(in the rows, 128 means zero)
Each row is followed by its class; each block has classes of its own.
[112 141  84 160 121 145 122 117 110  96 160 126 135 134 123 134 135 137
 133 122 128 115 164 117 128 174  89 126 139 113 137 145 119] : gok
[106 115 134 131 134 143 153 108 114 123 146 134 129 119 138 100 127 129
 102  73 134  93 129 125 128  93 140 136 148 143 107 124 127] : narar
[ 93 175 142  93 130 170 136  95 136  99 115 197 128 126 159 118 152 103
 121 106 132  95 139 123 113 131 133 132 131  91 137 161 123] : pafor
[146 148 133 106 114 126 121 135 124 118 147 145 125 122 118 113 147 138
 137 132 103 152 121 123  98 160 167 124 149 141 135 147 128] : gudod
[122 169 148  78 122 180 153  84 130  94 149 205 153 132 140 102 151 107
 138 117 136  94 100  92 115 144 140 138 130  79 131 201 175] : narar
[104 126 143 137 137  95 141 125 145 125 139 121 115  92 138 125 132 141
 132 119 137 105 124 154 130  78 157 169 131 149 127 132 159] : ziki
[  4 136 127  67 124 145  56 113  86 138 211 117 137  94 155  86 109  97
 136 131 118 103 115 118 138 145 126 130 129  95 144 138  89] : narar
[ 77  84  26 191 110 132 116  83 109  89 130 106 117 106 155 158 135 137
 125  96 153  49 160 107  92 126 123 121 148 136  93 189 102] : vapen
[ 96 167 109 112 110 106 100  99 130  99 110 134 146 120 150 160 139 101
 155 113 137 107 147 114 143 162 146 137 152 125 114 153  90] : sikab
[ 82 133 104 112 118 134 121  89 138  95 140 183 145 124 128 103 155 110
 125  82 134  93 157 100  82 154 133 111 147  72 119 185 115] : pafor
[125 146 124 108 124 140 105 149 116 157 123  91 109 123 135 114 127 136
 133 162 107 138  93 129 111 158 145 104 122 147 139 136  82] : denur
[106 140 117  91 143 157 141 127 112 139 107 151  82 143 127  75 126 102
 106 114 115  83  95 121  94 125 156 130 144 140 129 170  95] : Zil
[150 125 122 130 115 152 120 151 128 126  83 137 122 106 182 125 115 128
  62  99 137 115 107 150 111  43 119 110 151 159 123 106 127] : bama
[113 102 103 135 139 104 137 124 132 113 133 122 128 102 135 113 135 143
 109  66 138  87 144 148 115  94 120 136 161 138 122 126 140] : Zil
[154 144 126 119 129 131 121 107 129 115 155 168 142 155 127 140 159 124
 147 102 110 141  96 126 149 126 148 125 139 162 144 143 154] : pafor
[ 64 136 151 115 133 135 140 107 135  90 147 168 147 128 125 111 156 120
 143 108 143  98 149 125  98 173 134 129 124  95 146 164 127] : ziki
[ 90  66 112 122 130 167  96 122  57 124 174 160  96 129 145  90 162 142
  95 154 125 111 136  98 128 202 123 106  92  88 175 111  75] : vapen
[122 184 111  82  90 131 101  76 144 127 133 158 161 149 143 128 157 123
 155  68 117 118 142 120  85 159 124 114 171 131 135 155 140] : megeb
[103 132 129 115 143 146 125 115 101 111 131 127 131 115 127 129 135 125
 135 146 130 109 135 121 133 171 139 110 141 120 141 125  97] : vapen
[ 98 141 124  69 109 137 117  69 101 118 122 131 116 115 153 138 132 132
 140 142 139  85 123 114 106 166 167 109 126 113 100 160  75] : megeb
[176 212 133 103 134 146 128  99 186 111 136 133 128 130 110 106 175 155
 176 129  82 177  82 157  80 111 158 112 116 186 132 192 150] : pafor
[152 177 110 138  82 153 165  97 111 117 117 188 123 119 137  59 110 136
 126 123 138  77  63  76  21  57 157 177 157 147  74 210 128] : sikab
[144 149  98 179 147 145 116  96 102 101 192 117 141 125 131 157 140 100
  99 127 113 102 135 117 144 119  80 105 147  92 134 123 184] : bama
[130 113  68 156 138 128 134 107 106 107 190 123 117 110 126 136 136 142
 128 130 107  89 145 113 119 171  70 141 134  99 126 165 151] : denur
[ 56 133  99 116 153 146 138  79 125  60 163 173 141 130 107 105 134 104
 133  77 155  92 173 111 134 132 133 138 148  76 113 182  99] : gok
[123 132 106 126 130 135 147 176 182  67  98  94 107 138 165 114 119 147
 144  39 138  84 167 117  99 151 111 124 162  96 133 112 144] : gudod
[ 81 128 125 135 114 133 135 111 116 146 120 127 117 124 141  86 132 146
 135  99 139 103 120 134 101  94 157 147 138 158 127 147 120] : meb
[108 132 112 138 126 141 133 120 120 138 134 127 112 109 172 113 127 141
 104  97 138  80 148 125 122  94 113 115 151 103 121 129 167] : pafor
[122  69 110 149 140 110 169  90 136 108 144 162 117  96 129 145 143 130
  82  90 134  96 173 146 147  84 110 158 121 117  87 131 141] : narar
[ 87 147 168  83 110 172 109 117 116 103 114 171 141 120 139 117 113  99
 111 152 142 161 123 120 119 124 165 117  96 110 112 126  51] : narar
[176 174 131 135 102 130 137  98 163  68 102 126 122 117 136 142 138 141
 139  98 140 131 120 120  58  78 179 127 136 131  78 125  90] : megeb
[ 98 111 149 128 141 126 129 136 137  49 156 199 116  98 136  97 142 103
  99 127 128 136 158 138 103 109 116 172  83  87 140 146 147] : Zil
[137 141 152 138 122 107 148 122 138  74 149 150 138 115 106 129 161 140
 150 125 101 158 149 137  94 176 170 153 123 164 128 152 131] : gudod
[105 142 131  88 118 146 131 102 145 108 120 179 150 140 130 116 157 111
 136 131 134  99 111 116  98 150 142 105 116  94 156 166 165] : Pobo
[129  89 112 122 119 112 135 123 121 149 141 127 113 129 130 105 125 146
  91  86 127 110 133 136 107  92 122 127 137 141 106 107 118] : gudod
[118 169 129  86 110 118 120  65 130 104  94 128 123 109 155 181 135 116
 138 136 123 101 128 144 122 136 179 126 134 176 101 147  99] : megeb
[ 67  73  88 152  91 111 129 111 123 122  97 143 143 130 177 149 104 158
 114  52 162  78 182 133 122 107 107 144 133 153 116  92 108] : pafor
[ 97 122 117  93 113 126 112 128 102 133 142 131 135 131 116 114 107 130
 135 146 119 124 114 125  99 156 135  98 139 127 132 107  94] : Pobo
[ 45 149 128 107 115 167 102 149 112 129 135 185 148 125 138 128 130 118
 156 103 135 139 119 156  99 127 139 140 185 160 152 158  66] : ziki
[141 113 121  65 142 129 117 176 153 109 163 113 105 115 127  87  90 139
 158 154 119 120  72 114 128 118 109 147 119  81 135 143 153] : gudod
[146 144 110 128 130 127 125  99 121  89 149 142 126 138 120 129 140 127
 117 118 114 114 129 117 103 145 148  98 136 132 139 128 168] : Zil
[133 109 131 114 110 125 128 122 128 157  97 136 133 101 150  94 130 130
  87 101 137  92 130 119 115  89 151 119 168 144 135 148 190] : megeb
[ 94 156 133 106 128 146 138 104 115  78 136 174 145 121 121 103 122 115
 133 115 129 101 127 121  82 145 139 140 138 128 134 157 124] : Zil
[128 149  74 142 113 141 128 129 118 135 152 118 133 135 110 110 116 140
 139 133 121  99 128 106  98 159  92 117 167 109 129 160 137] : gok
[ 76  92 133  99 111 153 108 134 110 143 150 141 137 142 127 123 132 127
 141 152 123 128  99 116 114 170 151  92 113 122 140 140  94] : narar
[ 80 172 176  76 139 118 149  89 118 119 123  74 117 169 133 129  88  91
 123 142 125  80 100 132  72 137 153  47 108 114  62  92  67] : bama
[ 68 107 120 112 139 127 129 138 145 158 109 119 139 103 118  98 114 112
 102  95 128  72 136 136 112 101 142 127 177 134 148 131 147] : gudod
[131 162 106 148 124 123 120  74 123  50 160 163 172 143 103 145 152 108
 148  99 122 124 161  88 121 189 130 111 153 114 127 147 136] : sikab
[ 98 143 133 101 124 135 106 132 115 126 139 139 130 129 123 114 120 126
 146 151 116 121 110 115 114 157 139 117 139 122 146 105  87] : sikab
[ 69 153 120 122 108 110 123  77 122 136 153 110 151 144 166 128 122 103
 138  57 151  44 106 119 124  76 131 168 141 145 107 140 153] : gudod
[ 95 153 159 111 133 114 138 125 134  92 145 179 132 100 142 115 152 105
 112  97 132 104 151 134 103 131 148 135 168 100 131 151 160] : ziki
[123 119 118 143 125 137 130 103 119 105 160 162 132 142  97 116 149 129
 137 141 118 139 124 115 104 143 143 109 126 116 138 153 150] : meb
[ 50 107 128 154 131 123 116 104 110 128 128  93  86 127 177 103 151 133
 107  78 149 100 165 147 140  92 160 125 103 146 119 126 109] : meb
[115 146  90 108 105 134 102 120 112 164 147 114 147 135 120 128 136 125
 154 119 122  89 106 100 120 184 111 142 163 103 149 143  98] : gudod
[104 198 126 116 111 149 113  88 108 104 110 124 116 136 188 147 146 111
 127  99 133 115 142 131 117 137 163 117 136 137 108 149  90] : bama
[137 132  82 162 146 148 145 115 116  84 151 105 118  98 130 131 145 146
 125 122 110  87 148 121 103 181  91 118 151 103 128 168 127] : bama
[144 162 146 119 128 134 127 119 152  82 130 145 146 121 141 126 150 141
 128 114 123 152 159 135 109 147 121 115 118  90 149 107 149] : bama
[113 118 146 134 129 114 134 138 131 131 136 143  98 133 159 114 142 137
 100  86 131 121 141 150 125  87 154 130 138 153 137 102 161] : ziki
[158 127 126 192 155 154 192 122 105  67  86  85  85 103 140 168 159 183
 142 131 132 118 149 138 132 175 217 120 134 200 107 161  83] : denur
[141 112 121 137 111 101 137 138 132 158 100 137 143 141 139 128 118 116
 105  61 142 114 110 134 125  57 135 123 178 170  87 120 114] : pafor
[109 165 115 109 111 130  89 100 108  84 119 148 108 129 170 147 146 101
 120 123 124 123 131 113 131 143 180 107 133 150 113 143  81] : sikab
[ 63 136 102  89 108 121  74  92  85 186 162 100 130 148 165 116 129 138
 144  79 150 131 130 126 152 115 159 109 143 127 116 125  74] : denur
[141 138  86 137 119 154 144 128 130 126 128 125 125 117 133 132 129 145
 133 129 119  96 134 122 102 149 101 127 159 125 125 180 160] : gudod
[165 158  60 162 127 105 100  87  79 145 183  91  68 131 153 140 147 106
 100 117 108 125 144 106 170 121 163 102 174 155  82 209 192] : ziki
[ 77  93 139 113 122 141 139 127  88  97 149 168 127 128 123 114 122 140
 123 150 127 132 150 129  93 171 150  94 118 121 133 117 109] : Pobo
[115 202 115  94 105 152  72  74 128  87 113 119 123 132 169 168 125  90
 135 129 126 121 137 115 137 140 149 123 116 133 126 127  93] : megeb
[107 150 139 107 117 150 124 110 150  77 128 178 127 134 143 110 155 131
 138 108 148 114 120 111  90 133 167 126 113  98 148 159 132] : ziki
[117 153 141  70 109 167  98  95 106 154 129 123 129 153 126 100 116 139
 145 156 127 145  98 114 108 146 155  89 111 133 136 127  90] : megeb
[120 149 119  94 125 155 104 131 130 114 142 167 126 142 128  91 144 126
 118 121 117 140 113 122 125 132 149 109 135 138 168 146 144] : gok
[111 111 130 111 126 111 134 121 110 150 122 151 125 118 156  99 142 120
  97  92 132  90 141 129 132 115 126 138 156 140 133 128 159] : vapen
[126 120 133 108 119 127 140 136 129 114  95 137 117 147 158 104 110 130
 111  79 149 116 109 144 109  72 140 128 123 170 102 133 121] : Zil
[143 142  83 147 134 144 136 107 114  70 159 134 102 123 133 140 132 133
 121 130 115  92 140 118  91 153 110 107 137 104 118 151 153] : Zil
[ 90 163 164 123 117 147 125 104 133  88 126 160 150 123 130 119 155  91
 139 128 128 120 148 115  86 161 149 130 126 108 134 172 129] : megeb
[106 138 148 108 125 167 135 132 113 147 131 144 107 144 122 125 128 130
 137 183 114 139 111 134 103 146 163 112 110 132 136 144 115] : gudod
[104  90  92 131 134 110 120 124 143 105 180 183 118 111 114 111 175 130
 146 132 111 111 144 114 107 158 110 145 132  68 145 183 155] : sikab
[112 131  84 124  91 103  99  91 120 101 119 132 128 113 154 160 133 129
 138 118 148 120 145 120 129 125 155 150 114 124 107 134  88] : Pobo
[108 156 148 124 123 136 139 130 117 121 107 151 118 131 190 147 128 104
  88  93 121  98 128 155 121  87 138 125 146 184 123 119 160] : denur
[101 137 159  96 108 155 108 142 105 143 137 112 150 133 129 116 124 133
 147 145 123 137  86 117 122 173 152 107 122 141 145 102  66] : narar

Next block, with new classes.
[156 111 162 180 147 145 125 144 232 168 179 153  81  48 120 128 135 138
  90 168  92 164 135 102 128 129  97  94 170  72 101  66 153] : pupi
[131  88 156 183 160 150  68 111 248 198 156 118 115  94 124 139 147 107
  58 160 148 215 122  98 125 160  98  67 175  56 125  31 167] : Zun
[121  83 158 177 142 167 100  91 210 195 201 158  87  95 141 160 147 129
  58 164 172 205 136 113 145 176 115  79 181  55 118  63 161] : gumiz
[145 107 169 173 149 135 115 158 226 187 187 136  88  39 124 139 143 135
  95 164 104 170 158 107 121 138  93  86 182  86 106  81 146] : dur
[ 86  71 128 122 159 167 132  66  88  75 155 120 109  78 161 175 176 110
 119 168 168 204  38 196 157 114 124  66 130  95  86 128 220] : gumiz
[143 122 151 155 148 146 138 161 235 167 190 140  84  47 120 142 149 119
 104 173 101 154 160  91 125 152 109  92 174  95 102  90 145] : ruguf
[ 96  76 125 123 166 152 134  86  85  82 136 130 108  50 168 164 184 121
 102 180 136 220  21 204 162  89 116  78 125  75  67 106 211] : pupi
[142  85 156 178 164 177  81 105 219 188 176 123  85  86 136 130 138 117
  57 149 164 196 139 117 141 184 112  78 181  55 127  56 163] : ruguf
[ 77  89 120 154 144 210 133  76 112 107 174 102 168  74 138 181 168 125
 106 132 170 209 101 162 137 121  93  77 124 111 135 126 205] : Lumi
[163  91 164 161 156 141 118 147 227 179 190 146  86  59 116 124 143 133
  99 155  98 160 156  97 115 118 100  93 176  72  96  74 135] : tosi
[140  65 192 162 170 168  90 116 153 153 177 174  75   7 134 163 101 101
  49 170 104 178 160 117 129 118 120 110 174  69  81  72 135] : Zun
[152 100 178 184 145 161 122 141 227 157 183 141  52  39 113 131 128 136
 100 169  95 163 150 107 119 124 118  92 181  75  86  67 148] : ret
[142  83 189 172 165 181 116 116 148 156 214 199  79  28 142 149  98 117
  75 150 127 178 172 135 137 130 129 111 160  74  98  80 142] : gezo
[ 93  86  93 105 163 140 117  86  81  82 112 121 107  88 170 162 176 112
 121 184 135 204  24 226 161 112 116 106 110  80  70 107 209] : dur
[155 108 162 172 161 146 110 136 230 151 189 154  71  43 112 113 134 122
  80 160  85 161 134  99 133 134  99  81 160  69  94  60 158] : lide
[ 95  88 107 117 167 157 127  92 119  82 132 108 108  75 165 168 162  97
 120 177 143 199  26 186 155 123 125  90 133  95  89 117 208] : ruguf
[ 33  57 175 163 178 143 136  95  93 112 151 143 159  39 155 125 107 149
  73 147 217 228  73 127 157  92 120  68 167  92  95 104 185] : ner
[129  66 204 174 170 179 109 113 145 161 218 189  82   4 135 147  94 125
  57 146 143 193 172 121 135 120 118 111 179  73 104  78 142] : gezo
[122  74 202 187 158 178 121 102 133 161 196 193  79  23 134 126  85 145
  41 159 140 179 165 116 142 134 109 112 172  59 108  71 154] : pupi
[ 50  97 146 166 159 217 138  80 101  95 198 107 146  62 130 177 160 121
 141 125 176 219 114 170 150 130 100  73 148 128 142 131 221] : ret
[ 56 131 109 158 147 206 129  72 104 105 186 125 176  73 135 157 160 100
 116 119 154 201  91 174 157 150  91  75 108 114 141 125 204] : lide
[ 65 101 136 159 153 210 141  94 111 113 213 114 180  73 146 187 174 114
 139 117 172 219 120 157 146 132  90  72 144 131 160 133 206] : tosi
[ 46  82 179 160 157 153 140  73  82 103 183 146 149  45 155 143 112 158
  80 160 224 217  61 126 166  98 118  78 177  96 102 119 208] : gumiz
[ 85  79 109 121 154 151 133  96  71  73 134 128 120  82 176 171 175 120
 133 168 158 203  42 222 162 114 127  70 112  96  69 115 216] : dur
[121  87 157 166 162 165  99 101 218 213 188 128  87  87 131 132 138 128
  44 155 184 205 134 108 135 191 100  93 188  44 133  58 171] : ruguf
[ 74  83 123 126 147 153 143  69  70  85 138 131  96  61 157 161 162 116
 125 182 168 202  48 215 154 100 136  97 127  72  63 116 213] : ret
[ 59 122 132 156 155 211 151  85 106 112 220 110 183  71 144 171 176 115
 144 111 187 224 110 170 146 136  94  71 129 135 154 133 224] : gezo
[120  63 201 165 158 165 122 103 126 158 195 191  61   5 120 135  87 125
  56 173 148 176 197 131 130 118 125 112 177  56  86  72 151] : ret
[138  86 172 153 158 178 121 119 145 154 193 178  79  17 142 146  87 108
  61 170 125 163 178 121 135 138 123 127 173  75  96  93 142] : ruguf
[144 101 173 184 152 152 113 143 231 163 171 155  86  62 119 142 137 116
 101 166  90 168 164  97 131 141 111  61 158  87  89  64 147] : Zun
[135  80 160 180 179 174  63  82 232 195 171  94  83  97 117 125 159 119
  48 143 150 213 118 106 139 180  88  67 181  48 127  24 181] : Zun
[137  63 184 158 171 166 104 115 141 180 187 184  76  34 142 141  79 132
  45 156 128 178 166 139 128 134 106 117 170  55  97  74 142] : dur
[118  86 162 185 160 168  80  95 179 203 179 138  93 100 139 126 143 149
  55 138 178 205 143 143 152 190 103  79 168  47 122  52 161] : dur
[153 115 156 165 155 121 113 148 245 153 172 158  93  58 105 107 131 116
  91 168  93 143 146  95 116 127 103  83 153  71  97  62 159] : lide
[139 107 170 161 170 156 124 147 238 175 208 148  78  68 103 122 156 131
 101 143 110 173 158 101 126 139  87  87 167  89 112  78 160] : gezo
[ 46  69 172 167 156 146 128  93  83 113 158 157 173  65 151 123 104 176
  82 132 225 205  66 128 154  96 126  82 167  81  92 102 165] : tosi
[ 85  84 108 117 152 153 129  95  92  65 142 157 106  66 161 156 166 101
  99 173 132 191  34 201 163  94 123  81 109  81  53 115 204] : lide
[124  66 201 174 167 175 105 105 142 162 194 168  84   8 132 153  99 112
  55 157 132 189 164 113 138 124 109  93 176  73  90  79 152] : Zun
[146 102 167 178 156 161 133 133 206 145 193 163  64  71 128 141 152 144
 103 165  98 165 145 115 141 156 110  86 158  78 105  65 171] : pupi
[ 33  79 159 167 162 146 141  82  78 101 145 139 158  23 158 127 104 157
  80 155 207 219  63 129 165  99 127  99 163  90  94  99 175] : ner
[118  68 147 168 161 167  87  86 190 203 186 149 105 120 142 140 146 126
  55 147 174 214 138 128 132 173 108  93 170  41 133  44 158] : tosi
[ 88  60 122 117 160 159 129  85  81  88 139 134 124  84 169 155 173 119
 101 165 161 213  47 200 155  95 123  76 126  74  74 101 197] : tosi
[ 56  61 159 164 159 162 123  79  79  92 155 142 153  59 153 152 124 163
  68 150 201 203  71 134 157  89 133  74 158  96  81 111 176] : Lumi
[150  75 161 189 164 158  76  92 226 205 170 129 104 103 123 134 141 126
  45 158 172 206 136 104 125 158 102  79 169  43 137  42 170] : Lumi
[135  87 146 189 158 174  76  96 230 198 182 129 100 116 129 131 145 124
  73 133 153 195 135 117 139 174  97  86 177  55 144  49 152] : tosi
[ 42  70 179 158 159 157 134  84  91  99 178 142 154  51 152 150 128 155
  77 156 219 223  64 123 159 101 119  61 175 104 102 118 201] : gumiz
[161  97 174 178 147 142 109 128 241 170 173 140  80  59 112 118 127 128
  92 168 123 167 127  92 126 136 101  71 171  72 106  71 157] : gumiz
[ 59  61 178 155 165 151 131  76  80  82 166 154 134  34 158 144 105 155
  76 170 202 219  52 128 171  91 129  70 173  93  87  98 196] : gumiz
[ 70  99 117 158 134 197 150  88 115 113 201 120 175  65 144 212 169 110
 135 139 175 205 113 156 137 122  98  81 132 130 142 145 209] : Lumi
[132  77 176 171 170 146 136 143 227 170 181 132  76  42 124 126 141 128
  84 160 110 177 156  94 115 142 112  65 173  82 104  65 148] : ner
[ 63 119 126 162 149 215 146  84 101 105 196 114 178  73 142 172 171 124
 125 118 167 209  98 169 149 141  87  73 126 123 151 128 221] : pupi
[ 44  75 174 166 153 173 135  70  76  86 186 137 138  38 151 150 122 160
  89 147 208 209  62 126 173 114 124  69 175 111  97 118 193] : gumiz
[ 45 124 132 167 143 199 129  90 118 123 183  94 204  68 136 177 178 102
 127 125 184 222 108 148 143 138  90  52 135 136 146 126 214] : Zun
[ 62 121 128 166 147 213 125  75 108 109 179 103 171  72 141 178 157  98
 128 124 162 205  96 162 153 146  96  73 129 128 136 126 209] : Zun
[ 48  80 169 174 147 158 118  79  61  88 153 144 153  27 157 133 101 149
  80 154 207 212  59 127 176  93 131  84 163  97  69  93 190] : Zun
[148  72 160 188 165 158  80  89 223 204 168 125 104 106 121 133 143 127
  54 153 175 206 129 109 123 163 100  73 163  44 139  45 174] : Lumi
[ 49 114 114 145 143 194 148  96  95 133 194 130 174  86 152 188 162 117
 130 132 180 222 104 183 150 155  83  88 121 122 148 135 218] : dur
[123  96 152 183 150 165  67 105 215 192 161 131 112  95 127 143 152 103
  59 152 163 204 130 115 139 168 102  82 165  60 117  50 166] : Zun
[ 70 101 127 144 175 211 139  82 108  99 212 114 156  70 141 168 179 123
 139 113 158 230  97 168 161 132  96  67 130 129 132 114 212] : gezo
[ 55 124 131 166 154 218 142  83 103 100 195 118 172  73 144 180 173 119
 124 123 161 212 100 172 160 143  84  77 131 129 157 135 218] : pupi
[ 34  78 162 173 151 145 140  96  87 101 140 141 172  40 164 123 106 156
  77 148 231 214  64 134 158 100 137  76 159  90  91 100 180] : ner
[133  48 202 163 155 167 116  95 133 155 207 185  67  11 139 145  87 133
  44 173 145 176 170 107 127 120 130 104 186  65  86  80 145] : gumiz
[ 58 122 116 151 147 196 145  81 103 114 207 127 180  55 132 161 157 102
 125 115 165 203  99 167 150 130  82  66 117 117 133 136 215] : lide
[134  71 195 187 159 174 116 103 144 162 200 185  78  20 139 143  97 130
  56 159 129 178 169 123 137 135 117 100 174  65 107  71 152] : pupi
[ 39  63 168 162 173 142 144  88  85  98 153 133 151  28 161 126 116 155
  78 157 218 233  58 128 164  99 128  70 167  89  93  88 195] : ner
[132  84 147 170 165 143  79 103 220 186 182 168  91  86 131 128 137 118
  44 156 148 199 119 119 144 156 107  80 165  33 101  40 162] : lide
[ 96  60 108 108 165 143 121  93  79  95 122 135 109  85 177 173 171 113
 115 177 139 215  35 227 150 102 124  81 113  78  59 111 203] : dur
[119  75 172 188 160 160  80 117 232 198 189 128 109  84 129 156 164 112
  65 148 165 218 146  99 135 165 104  43 185  69 118  48 173] : Zun
[125  98 150 179 165 166  77  96 222 184 190 154  90  91 129 132 142 105
  39 147 148 195 131 128 149 172  95  76 166  44 128  49 172] : lide
[126  76 160 169 160 158  98 100 203 207 191 147 105 107 134 129 147 141
  58 146 181 213 133 116 136 161  98  88 176  36 128  47 164] : tosi
